Below is a small trained network, with its code and all its weights. Each question gives an input and a class and asks what happens when units are switched off, that is, made to give their printed mean instead of their output.

import numpy as np


def w(rows, s, z=0):
    codes = np.array(rows[::2]) - 128.0
    scale = np.full(codes.shape[1], s)
    scale[-1] = z or s
    return codes * scale


def norm(h):
    return h / np.sqrt((h * h).mean(-1, keepdims=True) + 1e-5)


def f(y):
    return np.maximum(y, 0)


def log_softmax(a):
    a = a - a.max(-1, keepdims=True)
    return a - np.log(np.exp(a).sum(-1, keepdims=True))


def net(x, mask):
    res = np.array(x, float).reshape(1, 5) / 4 @ E
    u = 0
    for l in range(2):
        y = f(norm(res) @ A[l][:, :-1].T + A[l][:, -1])
        res = res + np.where(mask[u : u + 11], y, B[l][:, -1]) @ B[l][:, :-1]
        u += 11
    return log_softmax(norm(res)[-1] @ U[:, :-1].T + U[:, -1])


A, B = {}, {}
E = w([
[138,66,188,124,165,126,209,145,154,152,117,32],'x0',
[198,68,129,109,113,170,1,175,144,95,214,70],'x1',
[111,158,157,95,129,138,129,57,201,122,115,135],'x2',
[108,139,106,80,48,74,121,117,98,101,176,179],'x3',
[45,98,84,71,159,155,120,179,101,134,195,123],'x4',
],0.0062)
A[0] = w([
[110,84,188,174,134,157,122,91,108,147,162,126,151],'0.n0',
[186,171,74,157,93,114,140,102,138,144,161,180,52],'0.n1',
[128,36,149,141,200,63,64,141,190,127,133,131,148],'0.n2',
[42,102,42,129,138,44,114,153,127,160,171,173,55],'0.n3',
[95,128,156,97,149,140,97,124,163,109,159,142,45],'0.n4',
[167,116,141,129,101,190,172,121,101,147,110,96,49],'0.n5',
[141,76,162,153,225,182,153,153,166,218,116,95,198],'0.n6',
[159,201,140,123,130,98,87,130,102,86,140,211,7],'0.n7',
[81,164,197,122,170,79,206,112,136,154,41,146,66],'0.n8',
[97,254,143,105,173,168,123,129,128,127,176,141,182],'0.n9',
[71,157,10,75,106,104,150,129,55,133,174,134,92],'0.n10',
],0.0062,0.0013)
B[0] = w([
[143,95,191,118,127,85,88,144,121,129,112,177,156],'0.n0',
[105,115,127,172,194,153,112,107,148,153,113,23,177],'0.n1',
[152,124,96,129,173,106,173,102,123,119,159,148,185],'0.n2',
[186,28,181,24,85,154,129,208,139,119,160,250,213],'0.n3',
[79,123,114,221,174,114,140,189,58,107,122,100,160],'0.n4',
[58,175,139,106,209,107,109,96,192,88,128,132,158],'0.n5',
[130,111,135,135,121,153,174,63,68,64,222,205,238],'0.n6',
[53,12,197,129,156,164,185,137,161,115,48,104,191],'0.n7',
[60,187,121,111,89,65,74,254,145,192,164,125,254],'0.n8',
[178,82,179,186,129,163,140,181,94,144,101,123,187],'0.n9',
[163,96,235,36,35,205,219,181,159,213,166,168,237],'0.n10',
],0.0061,0.0063)
A[1] = w([
[153,149,168,156,93,165,90,129,177,136,43,107,49],'1.n0',
[32,184,157,173,118,41,151,80,155,189,138,115,125],'1.n1',
[141,144,206,134,157,141,79,86,169,165,126,79,156],'1.n2',
[102,61,106,78,113,142,140,175,124,85,173,60,166],'1.n3',
[205,115,62,164,91,125,2,103,154,91,156,137,154],'1.n4',
[70,213,116,174,143,240,189,109,182,161,130,156,249],'1.n5',
[81,80,111,59,151,100,139,179,149,185,155,114,254],'1.n6',
[110,48,135,223,155,183,75,80,133,109,124,98,164],'1.n7',
[123,193,106,92,98,175,39,147,81,98,108,182,56],'1.n8',
[92,202,132,151,95,46,112,169,165,173,112,113,88],'1.n9',
[87,71,112,101,150,72,121,148,192,157,132,157,143],'1.n10',
],0.006,0.0012)
B[1] = w([
[129,100,86,110,116,173,109,235,103,209,123,11,160],'1.n0',
[158,198,85,137,62,88,192,201,199,167,120,103,216],'1.n1',
[83,73,91,184,112,150,102,185,95,146,99,191,169],'1.n2',
[101,145,209,131,133,123,201,79,132,90,157,220,226],'1.n3',
[167,250,53,98,66,157,136,141,89,114,43,126,176],'1.n4',
[216,81,194,46,59,179,114,113,57,78,167,164,199],'1.n5',
[190,103,200,173,32,158,82,100,158,185,93,160,253],'1.n6',
[93,114,81,59,173,72,90,43,119,138,99,99,196],'1.n7',
[69,129,132,160,113,93,193,130,232,253,105,172,144],'1.n8',
[76,202,29,215,251,72,116,17,157,91,112,20,196],'1.n9',
[195,182,79,146,61,184,182,180,61,115,140,118,193],'1.n10',
],0.0057,0.0065)
U = w([
[177,175,83,103,140,130,89,70,91,69,117,135,122],'0',
[113,94,89,137,121,143,85,139,138,156,50,63,129],'1',
[111,58,166,149,246,117,156,62,133,74,200,136,133],'2',
[106,204,124,181,102,49,183,160,185,168,111,95,128],'3',
[34,124,126,125,183,46,94,133,174,114,161,139,6],'4',
[137,89,198,92,76,177,175,167,115,140,168,197,146],'5',
],0.014,0.013)

Each question gives the input, the list of numbers given to net, and the class t.
The units are the neurons (one row each of A and B). Each row of codes is followed by its name. A weight is (code - 128) times the scale printed after its matrix; where a second scale follows, it is the last column's (A, B and U).
mask holds one flag per neuron, layer by layer. A switched-off neuron (its flag False) gives its mean, the last column of its row in B, instead of its output. The means were averaged over made-up inputs and are rounded, as every weight is.
A unit's drop is (log p(t) with every unit on - log p(t) with that unit switched off) / (log p(t) with every unit on - log p(t) with every unit switched off).
The circuit of an input: a set's keep is (log p(t) with only the set's units on - log p(t) with every unit switched off) / (log p(t) with every unit on - log p(t) with every unit switched off). Starting from the 12 units with the biggest drops (on a tie, the unit counted first), units are removed one at a time, each time the one whose removal leaves the highest keep (on an exact tie, the one counted first), for as long as the keep stays at least 0.8.
units of the circuit, in order: the units of the circuit, biggest drop first
unit that matters most: the unit with the biggest drop
top k neurons: the k neurons with the biggest drops, biggest first
k most important neurons of layer l: the k neurons of layer l with the biggest drops, biggest first
drop when u is switched off: that unit's drop, to one decimal
input [-1,7,-3,3,-1], class 0: 3 most important neurons of layer 0	0.n10; 0.n8; 0.n3
input [-5,8,3,-4,6], class 0: top 2 neurons	0.n10; 1.n4
input [-3,5,0,0,-4], class 1: unit that matters most	0.n6
input [-2,4,7,2,0], class 1: top 3 neurons	0.n6; 0.n10; 0.n3
input [-4,6,-7,-8,5], class 0: 2 most important neurons of layer 1	1.n4; 1.n7
input [6,-1,0,3,0], class 3: units of the circuit, in order	0.n3; 0.n10
input [3,-7,-3,-6,2], class 3: 3 most important neurons of layer 0	0.n8; 0.n10; 0.n3
input [-8,7,4,-8,3], class 0: units of the circuit, in order	1.n4; 0.n10
input [3,4,-4,5,-6], class 0: top 2 neurons	0.n10; 0.n8
input [6,-2,4,1,3], class 3: top 4 neurons	0.n8; 0.n10; 0.n3; 1.n1
input [-7,-6,5,-2,0], class 3: 3 most important neurons of layer 1	1.n9; 1.n1; 1.n3
input [-3,-7,4,0,0], class 3: top 2 neurons	0.n8; 1.n9
input [7,6,-8,-2,8], class 2: top 2 neurons	0.n8; 0.n10
input [-7,3,-1,-8,-7], class 1: unit that matters most	1.n0
input [-6,3,-6,-6,0], class 0: top 3 neurons	0.n8; 1.n4; 0.n10
input [-3,8,6,-3,6], class 0: top 2 neurons	1.n4; 0.n10
input [-2,4,1,-8,-8], class 0: top 2 neurons	0.n6; 1.n4
input [-2,5,-1,8,-8], class 1: 2 most important neurons of layer 0	0.n6; 0.n7
input [5,7,-8,7,-8], class 0: drop when 0.n3 is switched off	0.1
input [0,-5,0,-6,-4], class 3: units of the circuit, in order	0.n8
input [-4,4,-6,-8,-6], class 0: drop when 1.n4 is switched off	0.1
input [3,8,-8,1,-7], class 0: drop when 0.n10 is switched off	0.2
